Where the symbols take the nodes:
q257 * q800
q257 $ q922
q257 & q938
q938 * q971
q938 $ q218
q938 & q755
q951 * q639
q951 $ q151
q951 & q981
q216 * q478
q216 $ q215
q216 & q522
q971 * q85
q971 $ q755
q971 & q292
q919 * q257
q919 $ q290
q919 & q922
q588 * q167
q588 $ q563
q588 & q702
q124 * q753
q124 $ q800
q124 & q508
q478 * q161
q478 $ q522
q478 & q580
q940 * q510
q940 $ q253
q940 & q891
q510 * q15
q510 $ q891
q510 & q768
q85 * q927
q85 $ q292
q85 & q951
q755 * q292
q755 $ q478
q755 & q161
q253 * q891
q253 $ q712
q253 & q177
q871 * q712
q871 $ q201
q871 & q124
q849 * q645
q849 $ q390
q849 & q977
q404 * q426
q404 $ q692
q404 & q871
q292 * q951
q292 $ q161
q292 & q151
q622 * q186
q622 $ q849
q622 & q645
q810 * q841
q810 $ q986
q810 & q919
q426 * q253
q426 $ q871
q426 & q712
q826 * q404
q826 $ q873
q826 & q692
q115 * q622
q115 $ q639
q115 & q849
q563 * q702
q563 $ q221
q563 & q111
q151 * q981
q151 $ q588
q151 & q167
q15 * q218
q15 $ q768
q15 & q216
q977 * q315
q977 $ q404
q977 & q426
q177 * q896
q177 $ q753
q177 & q506
q279 * q957
q279 $ q115
q279 & q622
q315 * q940
q315 $ q426
q315 & q253
q744 * q428
q744 $ q279
q744 & q957
q981 * q390
q981 $ q167
q981 & q826
q753 * q506
q753 $ q508
q753 & q475
q580 * q588
q580 $ q428
q580 & q563
q922 * q938
q922 $ q15
q922 & q218
q645 * q968
q645 $ q977
q645 & q315
q639 * q849
q639 $ q981
q639 & q390
q927 * q115
q927 $ q951
q927 & q639
q692 * q871
q692 $ q841
q692 & q201
q506 * q415
q506 $ q475
q506 & q779
q428 * q563
q428 $ q957
q428 & q221
q779 * q279
q779 $ q927
q779 & q115
q712 * q177
q712 $ q124
q712 & q753
q390 * q977
q390 $ q826
q390 & q404
q186 * q32
q186 $ q645
q186 & q968
q167 * q826
q167 $ q702
q167 & q873
q508 * q475
q508 $ q971
q508 & q85
q891 * q768
q891 $ q177
q891 & q896
q873 * q692
q873 $ q810
q873 & q841
q475 * q779
q475 $ q85
q475 & q927
q415 * q744
q415 $ q779
q415 & q279
q218 * q755
q218 $ q216
q218 & q478
q522 * q580
q522 $ q744
q522 & q428
q32 * q986
q32 $ q968
q32 & q677
q702 * q873
q702 $ q111
q702 & q810
q957 * q221
q957 $ q622
q957 & q186
q841 * q201
q841 $ q919
q841 & q257
q215 * q522
q215 $ q415
q215 & q744
q896 * q215
q896 $ q506
q896 & q415
q800 * q508
q800 $ q938
q800 & q971
q161 * q151
q161 $ q580
q161 & q588
q986 * q919
q986 $ q677
q986 & q290
q677 * q290
q677 $ q940
q677 & q510
q111 * q810
q111 $ q32
q111 & q986
q201 * q124
q201 $ q257
q201 & q800
q768 * q216
q768 $ q896
q768 & q215
q968 * q677
q968 $ q315
q968 & q940
q290 * q922
q290 $ q510
q290 & q15
q221 * q111
q221 $ q186
q221 & q32

In the rows, zero is written as 471.

The rows follow the links: the fewer symbols apart two nodes are, the more alike their rows tend to be.

Each row is also shifted at random along 3 hidden directions that mean nothing.

Name the node of each row.
692,526,552,390,478,329,521,572,480,541,537,443,591,402,497,520,373,396,550,465,489,384,437,474,572,332
node: q115
339,371,548,568,375,523,566,406,529,382,449,602,530,525,357,438,583,376,518,524,396,519,607,496,326,576
node: q580
560,577,459,566,359,568,400,410,441,573,435,364,349,462,633,517,402,550,507,440,546,541,457,483,544,420
node: q692
390,458,576,654,505,471,441,513,409,520,527,438,359,489,521,482,458,564,609,604,493,486,532,471,561,344
node: q951
347,498,426,499,533,392,512,541,529,423,517,429,383,509,513,394,613,419,405,595,534,383,616,429,386,563
node: q15
375,542,487,462,631,427,607,475,481,406,513,531,344,670,415,464,634,471,372,587,430,440,479,478,448,599
node: q428
125,279,520,744,586,542,429,447,364,462,466,500,433,551,439,427,641,492,520,741,419,508,638,463,428,460
node: q257
501,518,525,485,412,443,501,372,306,537,518,444,588,607,574,474,489,477,480,494,511,489,491,410,638,368
node: q426
365,578,481,316,491,528,482,488,567,449,495,489,439,490,431,546,386,441,384,426,390,448,397,533,446,587
node: q677
472,531,581,674,475,496,516,446,393,557,509,453,343,561,538,520,523,520,562,556,535,559,520,472,551,411
node: q826
516,548,395,304,530,396,525,446,406,399,451,494,491,509,485,372,467,536,368,314,491,414,343,423,552,495
node: q279
464,388,377,400,539,520,385,518,419,551,392,404,494,261,461,461,382,514,473,334,595,537,329,476,494,386
node: q390
596,532,461,457,352,594,484,382,586,444,434,539,405,528,370,537,449,485,460,404,379,555,473,525,356,608
node: q922
621,557,371,383,357,492,378,338,354,533,454,368,580,512,642,467,400,529,418,353,504,469,414,415,617,380
node: q712
497,356,438,493,533,524,485,365,312,442,380,525,574,523,386,441,531,516,494,359,459,590,340,458,535,400
node: q639
464,583,439,516,410,593,417,375,550,478,466,457,303,554,478,542,442,579,449,501,428,550,501,497,420,561
node: q810
606,492,479,460,362,528,567,425,637,456,442,544,442,461,341,549,478,404,499,421,432,557,478,536,319,597
node: q218
239,472,555,394,358,566,398,403,475,350,475,573,601,565,447,517,372,468,435,454,271,424,469,501,487,552
node: q768
508,562,379,334,350,375,430,417,440,388,491,427,532,516,588,385,439,539,369,364,494,339,512,370,545,449
node: q891
513,333,456,570,522,584,540,457,458,519,394,467,473,379,406,493,594,354,525,477,540,614,445,512,352,512
node: q151
436,493,585,380,538,403,461,632,490,520,518,448,530,318,492,518,306,396,538,432,494,399,407,511,565,364
node: q506
374,420,604,428,421,340,600,470,513,439,568,564,650,563,329,468,532,374,495,562,426,426,608,439,438,454
node: q957
548,474,277,489,487,500,188,579,593,551,443,293,356,257,630,473,362,543,433,533,513,412,520,444,391,439
node: q938

Complete each set of four: the symbols that take the first to the second take the third to the fourth, perhaps in another order.
Answer with the node's name.
A 275,511,551,364,444,553,473,429,515,411,476,565,509,552,412,554,416,424,406,466,318,429,422,518,478,580
B 297,500,580,350,381,477,471,486,539,436,510,545,597,490,393,537,387,404,463,493,371,426,527,504,456,518
C 388,307,568,623,601,455,446,513,371,478,440,548,460,441,382,457,504,547,613,555,433,507,473,485,497,332
D q85

A 662,542,379,285,505,375,517,470,459,389,445,492,490,496,466,407,453,532,385,267,491,397,317,432,525,491
B 416,487,496,390,369,343,511,423,470,422,547,490,603,549,467,419,488,458,446,504,477,374,612,369,496,446
C 502,570,428,476,360,618,417,396,588,473,440,467,337,497,463,560,401,552,454,433,440,539,467,516,405,591
D q755

A 381,315,551,604,579,456,425,540,381,478,458,527,459,410,400,455,456,542,604,548,454,517,463,497,507,338
B 352,422,391,423,499,545,450,427,349,567,416,379,497,402,502,458,442,515,436,331,610,583,366,460,550,405
C 478,347,462,520,501,536,284,475,351,429,400,510,536,369,471,440,375,583,548,404,386,464,384,470,523,337
D q475

A 565,350,462,483,608,409,445,598,454,508,418,470,484,271,383,477,411,492,567,445,525,519,376,481,466,334
B 568,399,441,433,578,449,590,423,339,526,442,470,514,476,370,469,555,466,461,373,572,611,319,461,511,395
C 729,488,431,504,472,411,324,601,535,553,463,377,395,264,542,503,285,556,587,432,524,439,446,467,503,323
D q404

A 509,476,353,533,479,521,265,479,527,466,450,388,348,431,575,479,423,581,447,604,407,429,550,450,424,467
B 318,313,486,659,504,619,538,420,390,515,407,489,481,434,417,458,604,349,520,534,520,628,498,519,387,525
C 521,522,473,299,295,443,381,496,612,427,507,485,649,394,486,518,316,418,438,405,384,362,499,458,463,493
D q221

A 523,505,582,463,455,382,496,508,405,535,558,435,582,522,560,479,424,440,511,517,495,414,504,443,634,358
B 483,521,347,405,476,369,438,629,649,499,509,321,380,267,556,413,473,390,407,502,621,341,583,440,335,540
C 506,553,345,404,512,399,459,541,572,428,499,395,371,473,569,412,538,458,362,521,494,351,532,437,409,555
D q981

A 452,336,441,498,519,545,392,378,315,427,370,524,577,438,445,425,450,561,502,369,422,546,343,466,515,383
B 376,486,503,525,420,499,494,322,264,524,500,414,562,648,570,454,527,515,464,478,525,515,478,421,666,396
C 229,510,521,339,561,488,430,600,465,499,454,422,450,313,534,475,317,476,453,303,541,429,335,503,554,469
D q896

A 478,377,403,446,521,514,440,412,341,507,387,431,529,406,442,445,447,513,458,360,538,569,330,475,501,400
B 408,493,500,334,528,495,421,537,447,426,431,519,514,398,493,458,336,488,458,285,426,397,296,523,574,449
C 665,482,485,354,348,302,521,440,528,367,533,549,697,536,408,453,452,437,464,500,376,373,568,403,469,452
D q290

A 504,329,455,481,585,483,503,474,349,484,405,534,534,429,355,450,504,495,516,387,507,570,344,483,491,374
B 316,553,475,614,352,676,382,401,382,591,436,351,348,475,665,503,417,520,496,419,581,581,479,491,550,479
C 402,276,431,631,483,588,371,419,402,431,398,515,509,416,474,421,550,445,504,550,394,531,528,497,378,474
D q922

A 628,409,358,574,512,475,321,479,505,427,440,455,424,459,505,458,495,542,483,620,369,440,540,426,384,451
B 625,414,436,455,349,455,485,499,627,415,431,491,527,337,431,429,465,355,476,446,459,454,547,485,277,563
C 544,541,492,371,564,457,577,421,549,373,483,580,451,650,347,509,531,455,382,484,294,454,377,516,428,605
D q896

A 488,423,447,618,619,432,460,511,493,487,493,467,333,549,405,480,596,514,502,727,437,505,575,459,417,457
B 603,297,439,617,482,544,456,403,433,438,360,529,550,434,403,443,585,397,521,494,379,555,465,503,344,481
C 653,387,514,566,552,392,432,548,438,472,477,501,463,401,424,460,431,527,600,511,429,476,450,484,489,321
D q639

A 676,512,304,382,398,383,393,562,640,413,451,391,461,328,572,389,462,422,404,475,493,314,547,423,327,554
B 166,439,650,421,440,492,545,450,480,439,545,593,599,556,348,528,479,396,481,549,380,454,564,492,473,521
C 611,490,485,583,399,603,526,353,409,531,399,449,428,513,507,503,514,467,500,405,505,614,425,524,462,491
D q161

A 467,530,432,360,431,323,540,435,431,410,508,469,534,575,494,384,522,514,401,442,519,381,535,377,535,453
B 565,510,433,364,518,343,588,402,394,354,483,542,515,641,442,361,562,531,382,355,467,406,395,419,538,478
C 341,498,454,356,455,538,328,420,353,324,409,521,531,475,565,393,341,577,419,257,344,380,314,484,609,478
D q253

A 456,471,553,343,394,465,476,466,566,392,500,579,630,526,363,522,404,403,454,465,315,421,485,490,442,524
B 369,436,578,417,450,346,614,505,529,440,566,554,623,535,348,488,520,355,479,567,455,419,608,466,468,465
C 404,477,461,446,433,400,528,287,314,294,472,580,592,759,471,336,595,569,395,439,374,395,511,377,593,478
D q279

